Below is a small trained network, with its code and all its weights. Each question gives an input and a target symbol and asks what happens when units are switched off, that is, made to give their printed mean instead of their output.

import numpy as np


def w(rows, s, z=0):
    codes = np.array(rows[::2]) - 128.0
    scale = np.full(codes.shape[1], s)
    scale[-1] = z or s
    return codes * scale


def norm(h):
    return h / np.sqrt((h * h).mean(-1, keepdims=True) + 1e-5)


def f(y):
    return y / 2 * (1 + np.tanh(0.7978845608 * (y + 0.044715 * y**3)))


def softmax(a):
    e = np.exp(a - a.max(-1, keepdims=True))
    return e / e.sum(-1, keepdims=True)


def log_softmax(a):
    a = a - a.max(-1, keepdims=True)
    return a - np.log(np.exp(a).sum(-1, keepdims=True))


def net(x, mask):
    ids = ['ΘΛΠΣΨβεζημξτω'.index(c) for c in x.split()]
    T = len(ids)
    res = E[ids] + P[:T]
    u = 0
    for l in range(3):
        q, k, v = (norm(res) @ M[l].T for M in (Q, K, V))
        z = softmax(np.where(np.tri(T) > 0, q @ k.T / 4**0.5, -1e9)) @ v
        res = res + np.where(mask[u], z, O[l][:, -1]) @ O[l][:, :-1]
        u += 1
        y = f(norm(res) @ A[l][:, :-1].T + A[l][:, -1])
        res = res + np.where(mask[u : u + 4], y, B[l][:, -1]) @ B[l][:, :-1]
        u += 4
    return log_softmax(norm(res)[-1] @ U[:, :-1].T + U[:, -1])


Q, K, V, O, A, B = {}, {}, {}, {}, {}, {}
E = w([
[22,109,77,76,221,52,100,173],'Θ',
[103,134,205,123,103,244,127,72],'Λ',
[175,135,151,69,20,65,111,190],'Π',
[24,166,145,193,105,241,166,139],'Σ',
[96,115,114,49,59,212,190,209],'Ψ',
[228,185,170,151,139,126,90,224],'β',
[145,180,143,200,165,201,130,197],'ε',
[202,76,213,39,111,189,103,116],'ζ',
[167,125,146,80,116,206,147,193],'η',
[87,163,149,113,14,116,141,112],'μ',
[123,218,189,254,90,104,87,119],'ξ',
[175,181,209,167,95,144,88,135],'τ',
[119,203,98,174,41,102,149,212],'ω',
],0.0079)
P = w([
[106,204,179,99,108,155,80,193],'0',
[119,225,220,88,136,114,156,170],'1',
[177,196,177,130,97,136,183,132],'2',
[88,188,161,95,118,164,41,196],'3',
[160,142,106,155,71,181,81,152],'4',
[136,221,230,98,143,96,204,153],'5',
[202,150,157,171,73,147,203,120],'6',
[88,128,121,125,103,174,23,194],'7',
[178,88,73,183,56,187,91,139],'8',
[156,177,213,129,140,80,254,124],'9',
[199,120,142,188,73,146,199,124],'10',
[109,93,113,153,92,155,54,168],'11',
],0.0071)
Q[0] = w([
[187,117,181,122,76,193,172,125],'L0H0',
[105,38,93,5,79,185,124,26],'L0H0',
[130,86,118,129,81,159,7,153],'L0H0',
[132,164,149,89,55,66,147,9],'L0H0',
],0.017)
K[0] = w([
[154,88,191,129,77,163,146,136],'L0H0',
[97,67,124,67,131,147,124,4],'L0H0',
[131,81,95,139,87,190,30,163],'L0H0',
[117,156,177,121,66,104,101,72],'L0H0',
],0.022)
V[0] = w([
[130,100,125,225,177,98,126,227],'L0H0',
[150,89,121,237,197,57,176,251],'L0H0',
[159,168,118,94,143,163,155,82],'L0H0',
[91,142,120,155,135,121,134,109],'L0H0',
],0.0028)
O[0] = w([
[161,235,64,148,198,86,115,129,210],'L0H0',
[157,253,24,132,215,95,78,116,122],'L0H0',
[99,109,150,102,132,149,115,147,116],'L0H0',
[134,104,97,158,122,134,119,128,3],'L0H0',
],0.0029,0.00062)
A[0] = w([
[89,66,132,143,184,107,128,43,148],'L0N0',
[111,5,80,142,207,66,156,102,171],'L0N1',
[130,9,88,146,193,78,147,36,5],'L0N2',
[78,71,89,109,231,44,109,105,104],'L0N3',
],0.013,0.0026)
B[0] = w([
[135,150,80,130,124,96,120,115,120],'L0N0',
[151,95,70,154,99,88,190,30,172],'L0N1',
[109,45,130,153,133,93,140,143,129],'L0N2',
[7,38,102,169,108,2,101,215,255],'L0N3',
],0.0078,0.0031)
Q[1] = w([
[145,122,105,152,142,143,107,128],'L1H0',
[140,125,154,204,57,125,118,167],'L1H0',
[97,111,227,181,44,128,141,252],'L1H0',
[112,106,128,131,101,157,142,125],'L1H0',
],0.031)
K[1] = w([
[144,114,141,105,145,129,105,139],'L1H0',
[120,20,106,80,156,56,140,66],'L1H0',
[110,14,58,67,80,3,184,106],'L1H0',
[155,161,137,133,135,90,142,119],'L1H0',
],0.02)
V[1] = w([
[135,136,88,91,174,111,122,138],'L1H0',
[204,251,202,88,28,228,88,158],'L1H0',
[146,222,182,125,133,188,111,174],'L1H0',
[164,124,172,132,76,177,196,129],'L1H0',
],0.0027)
O[1] = w([
[125,104,126,130,127,134,124,137,106],'L1H0',
[162,254,65,48,56,151,102,5,8],'L1H0',
[149,201,86,57,111,148,105,41,62],'L1H0',
[108,164,130,124,88,134,118,131,81],'L1H0',
],0.004,0.0017)
A[1] = w([
[191,46,194,168,254,141,83,96,3],'L1N0',
[100,78,115,156,198,152,162,175,116],'L1N1',
[62,81,100,93,202,57,137,126,102],'L1N2',
[171,60,121,110,178,120,143,205,119],'L1N3',
],0.025,0.0034)
B[1] = w([
[205,182,189,147,247,222,121,106,185],'L1N0',
[98,101,61,202,185,164,202,153,250],'L1N1',
[95,13,131,228,129,118,42,165,184],'L1N2',
[170,66,153,130,30,76,178,199,254],'L1N3',
],0.012,0.014)
Q[2] = w([
[101,154,142,101,137,135,126,155],'L2H0',
[145,147,92,105,146,99,155,65],'L2H0',
[145,159,205,138,139,100,252,138],'L2H0',
[63,165,166,67,181,82,103,125],'L2H0',
],0.037)
K[2] = w([
[101,126,153,113,146,101,109,126],'L2H0',
[171,175,144,113,73,169,116,118],'L2H0',
[100,101,75,132,100,168,2,153],'L2H0',
[76,193,188,79,134,124,104,169],'L2H0',
],0.036)
V[2] = w([
[135,70,110,14,118,178,189,187],'L2H0',
[190,140,83,71,75,31,130,225],'L2H0',
[187,61,204,89,88,45,54,68],'L2H0',
[251,117,144,99,212,164,98,172],'L2H0',
],0.023)
O[2] = w([
[183,57,120,127,127,171,191,140,103],'L2H0',
[226,120,145,137,139,61,197,99,211],'L2H0',
[164,159,250,90,159,116,94,86,58],'L2H0',
[164,150,190,131,123,134,165,221,1],'L2H0',
],0.019,0.0097)
A[2] = w([
[73,122,135,130,70,138,51,200,254],'L2N0',
[84,52,153,89,144,135,179,70,145],'L2N1',
[158,189,251,181,140,105,101,230,124],'L2N2',
[195,145,213,129,109,154,152,249,72],'L2N3',
],0.022,0.0076)
B[2] = w([
[180,142,231,159,144,134,228,117,244],'L2N0',
[108,76,137,95,37,144,99,181,208],'L2N1',
[190,84,49,199,56,199,26,197,216],'L2N2',
[7,152,129,34,227,56,152,94,219],'L2N3',
],0.017,0.011)
U = w([
[86,48,216,216,153,78,87,130,120],'Θ',
[91,91,246,125,119,241,152,81,149],'Λ',
[225,121,205,97,129,48,148,99,181],'Π',
[8,150,48,147,109,205,132,105,101],'Σ',
[210,46,63,70,85,208,189,148,78],'Ψ',
[143,181,53,117,159,49,73,227,134],'β',
[152,226,136,191,135,138,222,215,119],'ε',
[117,60,187,40,174,179,71,173,167],'ζ',
[61,124,128,30,189,83,216,121,106],'η',
[102,76,131,82,76,127,57,24,167],'μ',
[72,216,165,171,147,66,91,69,230],'ξ',
[202,162,145,197,58,180,40,162,118],'τ',
[168,184,7,174,107,2,150,69,3],'ω',
],0.008,0.0043)

Each question gives the input, a string of symbols that net reads in full, and the target symbol t.
The units are the heads (4 rows each of Q, K, V and O) and the neurons (one row each of A and B). Each row of codes is followed by its name. A weight is (code - 128) times the scale printed after its matrix; where a second scale follows, it is the last column's (O, A, B and U).
mask holds one flag per unit, layer by layer, with each layer's heads first. A switched-off unit (its flag False) gives its mean, the last column of its rows in O or B, instead of its output. The means were averaged over made-up inputs and are rounded, as every weight is.
A unit's drop is (log p(t) with every unit on - log p(t) with that unit switched off) / (log p(t) with every unit on - log p(t) with every unit switched off).
The circuit of an input: a set's keep is (log p(t) with only the set's units on - log p(t) with every unit switched off) / (log p(t) with every unit on - log p(t) with every unit switched off). Starting from the 12 units with the biggest drops (on a tie, the unit counted first), units are removed one at a time, each time the one whose removal leaves the highest keep (on an exact tie, the one counted first), for as long as the keep stays at least 0.8.
units of the circuit, in order: the units of the circuit, biggest drop first
unit that matters most: the unit with the biggest drop
top k neurons: the k neurons with the biggest drops, biggest first
top k neurons in layer l: the k neurons of layer l with the biggest drops, biggest first
input ε Σ η, target ε: top neuron in layer 2 : L2N0
input τ μ ζ ε Ψ ε μ ε Σ β ζ ζ, target β: top 2 neurons in layer 1 : L1N3, L1N1
input η Σ Ψ Σ μ η, target Σ: units of the circuit, in order : L1N3, L2H0
input μ Θ Π Π Ψ τ, target τ: units of the circuit, in order : L1N2, L2H0, L2N2
input ω β Θ ζ β Ψ ω Ψ β τ β ε, target ε: top 4 neurons : L1N1, L0N3, L1N2, L1N3
input Ψ β ξ, target Ψ: top 3 neurons : L1N2, L1N0, L1N3
input Ψ τ Λ Λ τ Ψ ζ, target τ: top 2 neurons in layer 1 : L1N3, L1N1
input η μ ε Ψ Θ Π, target Π: top 2 neurons : L0N3, L1N2
input β Σ Π Ψ Ψ ω Θ μ Ψ ξ, target ξ: units of the circuit, in order : L1N2, L2H0
input Ψ ω ε Π, target ω: top 4 neurons : L1N0, L1N3, L1N1, L1N2
input Ψ ε Π Σ Π β Π Π ξ μ Ψ, target ξ: units of the circuit, in order : L2H0, L1N1, L1N3, L1N0
input η ε Λ Π β Ψ Λ τ, target Ψ: top 4 neurons : L1N3, L1N0, L1N1, L1N2
input Ψ β Σ, target Ψ: top 3 neurons : L1N2, L1N0, L1N3
input Σ Θ Ψ Λ Λ Σ ε μ τ ξ, target ξ: unit that matters most : L1H0
input Π Σ ω Π, target Σ: top 3 neurons : L1N3, L1N0, L1N1
input ζ Θ Λ ω η μ, target μ: top 2 neurons : L0N3, L1N3
input μ τ Π Λ β Λ Σ η, target Λ: top 4 neurons : L1N1, L1N3, L2N0, L1N0
input Ψ β ε, target Ψ: top 3 neurons : L1N2, L1N0, L1N3
input Σ ω μ β η Ψ, target β: top 2 neurons : L1N2, L1N3
input Σ ω β ε Π Ψ ζ μ Θ, target Θ: top neuron : L1N2
input ζ Ψ Ψ ω Ψ Σ τ Ψ ζ τ Π, target ζ: top 2 neurons in layer 1 : L1N1, L1N2
input Θ ε ε ε β, target β: top 2 neurons in layer 1 : L1N2, L1N3
input Σ Ψ ε η ω, target ε: top 3 neurons in layer 1 : L1N3, L1N1, L1N2
